Here is a tiny trained network, its code and every weight. The questions are about switching its units off for an input and a target symbol, where a switched-off unit gives its printed mean instead of its output.

import numpy as np


def w(rows, s, z=0):
    codes = np.array(rows[::2]) - 128.0
    scale = np.full(codes.shape[1], s)
    scale[-1] = z or s
    return codes * scale


def f(y):
    return y / 2 * (1 + np.tanh(0.7978845608 * (y + 0.044715 * y**3)))


def softmax(a):
    e = np.exp(a - a.max(-1, keepdims=True))
    return e / e.sum(-1, keepdims=True)


def log_softmax(a):
    a = a - a.max(-1, keepdims=True)
    return a - np.log(np.exp(a).sum(-1, keepdims=True))


def net(x, mask):
    ids = ['ΔΘΛΣαβγζημξπτφψ'.index(c) for c in x.split()]
    T = len(ids)
    res = E[ids] + P[:T]
    q, k, v = (res @ M[0].T for M in (Q, K, V))
    z = softmax(np.where(np.tri(T) > 0, q @ k.T / 3**0.5, -1e9)) @ v
    res = res + np.where(mask[0], z, O[0][:, -1]) @ O[0][:, :-1]
    y = f(res @ A[0][:, :-1].T + A[0][:, -1])
    res = res + np.where(mask[1:17], y, B[0][:, -1]) @ B[0][:, :-1]
    return log_softmax(res[-1] @ U[:, :-1].T + U[:, -1])


Q, K, V, O, A, B = {}, {}, {}, {}, {}, {}
E = w([
[52,81,120,174],'Δ',
[132,137,109,213],'Θ',
[82,100,107,131],'Λ',
[116,113,162,188],'Σ',
[151,116,136,136],'α',
[156,90,137,48],'β',
[125,148,86,164],'γ',
[16,109,198,92],'ζ',
[165,25,201,254],'η',
[148,103,251,73],'μ',
[131,176,161,183],'ξ',
[156,175,108,117],'π',
[191,142,95,61],'τ',
[127,76,54,62],'φ',
[137,20,197,177],'ψ',
],0.0093)
P = w([
[124,160,146,128],'0',
[157,78,119,130],'1',
[113,159,153,132],'2',
[159,60,120,130],'3',
[107,157,157,133],'4',
[156,45,120,133],'5',
[99,154,163,132],'6',
[151,29,124,139],'7',
[90,157,170,133],'8',
[143,11,127,142],'9',
[87,155,174,133],'10',
[140,2,128,148],'11',
[103,159,161,135],'12',
],0.0098)
Q[0] = w([
[108,21,161,127],'h1',
[192,2,204,73],'h1',
[177,11,195,224],'h1',
],0.026)
K[0] = w([
[53,86,170,111],'h1',
[146,54,246,53],'h1',
[74,84,250,206],'h1',
],0.022)
V[0] = w([
[65,105,166,95],'h1',
[176,111,206,143],'h1',
[137,102,203,11],'h1',
],0.011)
O[0] = w([
[67,97,193,173,211],'h1',
[166,40,196,123,254],'h1',
[62,58,254,33,194],'h1',
],0.0074,0.0034)
A[0] = w([
[154,86,64,78,121],'n1',
[94,106,58,54,121],'n2',
[183,81,41,152,85],'n3',
[159,162,112,68,130],'n4',
[168,164,125,127,197],'n5',
[95,144,72,129,227],'n6',
[186,39,57,113,77],'n7',
[41,182,144,165,255],'n8',
[56,125,145,71,124],'n9',
[122,126,122,130,89],'n10',
[127,199,128,38,63],'n11',
[174,176,185,99,63],'n12',
[61,238,145,92,184],'n13',
[114,247,206,156,116],'n14',
[188,200,201,138,147],'n15',
[65,170,137,246,54],'n16',
],0.015,0.0054)
B[0] = w([
[105,86,107,162,151],'n1',
[99,75,90,106,143],'n2',
[177,64,119,150,172],'n3',
[142,131,53,105,130],'n4',
[117,199,74,130,147],'n5',
[141,161,97,45,167],'n6',
[112,206,139,163,215],'n7',
[48,150,154,87,253],'n8',
[171,107,117,150,252],'n9',
[141,127,113,138,112],'n10',
[155,80,82,214,136],'n11',
[159,168,117,140,133],'n12',
[254,111,129,67,189],'n13',
[152,201,104,219,181],'n14',
[81,131,118,194,161],'n15',
[114,67,38,146,201],'n16',
],0.035,0.0057)
U = w([
[217,108,63,152,48],'Δ',
[150,186,89,85,142],'Θ',
[200,225,116,131,80],'Λ',
[219,188,189,77,146],'Σ',
[6,163,131,192,61],'α',
[52,54,249,107,161],'β',
[37,100,101,80,131],'γ',
[173,162,158,243,78],'ζ',
[89,40,119,214,205],'η',
[221,41,186,139,79],'μ',
[102,120,46,169,51],'ξ',
[117,184,178,31,196],'π',
[160,42,101,68,75],'τ',
[73,254,244,131,254],'φ',
[110,226,108,182,76],'ψ',
],0.0051,0.0063)

Each question gives the input, a string of symbols that net reads in full, and the target symbol t.
The units are the heads (3 rows each of Q, K, V and O) and the neurons (one row each of A and B). Each row of codes is followed by its name. A weight is (code - 128) times the scale printed after its matrix; where a second scale follows, it is the last column's (O, A, B and U).
mask holds one flag per unit, heads first, then neurons. A switched-off unit (its flag False) gives its mean, the last column of its rows in O or B, instead of its output. The means were averaged over made-up inputs and are rounded, as every weight is.
A unit's drop is (log p(t) with every unit on - log p(t) with that unit switched off) / (log p(t) with every unit on - log p(t) with every unit switched off).
The circuit of an input: a set's keep is (log p(t) with only the set's units on - log p(t) with every unit switched off) / (log p(t) with every unit on - log p(t) with every unit switched off). Starting from the 12 units with the biggest drops (on a tie, the unit counted first), units are removed one at a time, each time the one whose removal leaves the highest keep (on an exact tie, the one counted first), for as long as the keep stays at least 0.8.
circuit, biggest first: the units of the circuit, biggest drop first
unit that matters most: the unit with the biggest drop
top k neurons: the k neurons with the biggest drops, biggest first
input Λ α ψ γ, target φ: unit that matters most	n16
input η ξ β μ Σ μ Δ φ ψ γ, target φ: circuit, biggest first	[n16, n7]
input ξ φ τ, target Δ: top 2 neurons	[n11, n13]
input φ ψ α Δ, target φ: circuit, biggest first	[n16, n7, h1]
input Δ α η Θ τ Δ ξ γ, target ζ: circuit, biggest first	[n7, h1, n3]
input μ Σ α β, target μ: circuit, biggest first	[h1, n9]
input ψ φ π π Δ τ Δ Δ Θ, target ξ: circuit, biggest first	[n16, h1]
input τ Δ τ β π Δ μ α φ μ Λ ψ, target φ: top 2 neurons	[n7, n16]
input η Λ ψ Σ, target φ: circuit, biggest first	[n16, n9]
input ζ ζ ζ, target Σ: top 2 neurons	[n13, n9]
input ψ η Θ ψ Λ ζ φ ζ Σ, target α: top 2 neurons	[n8, n16]
input β η Δ Δ, target ζ: top 4 neurons	[n7, n3, n8, n16]
input φ γ γ φ μ τ Θ η τ Δ Λ Σ, target ζ: top 2 neurons	[n7, n8]
input τ η Θ τ ξ ζ Σ γ Δ ζ τ Λ, target β: circuit, biggest first	[h1, n16, n14]
input Θ ζ α τ Δ Δ Δ γ, target β: circuit, biggest first	[h1, n14, n5, n16]
input ξ ζ τ Λ τ Δ β, target μ: top 2 neurons	[n9, n7]
input Δ π ξ Λ ζ α α η α Δ, target ζ: top 4 neurons	[n8, n7, n3, n6]
input μ Δ ξ Δ, target μ: circuit, biggest first	[h1, n9, n8]
input φ Θ ξ ψ, target φ: top 3 neurons	[n7, n16, n9]
input η π β μ Λ Δ α Λ, target μ: unit that matters most	h1
input π β Δ Θ γ ξ η α μ Δ, target μ: unit that matters most	h1
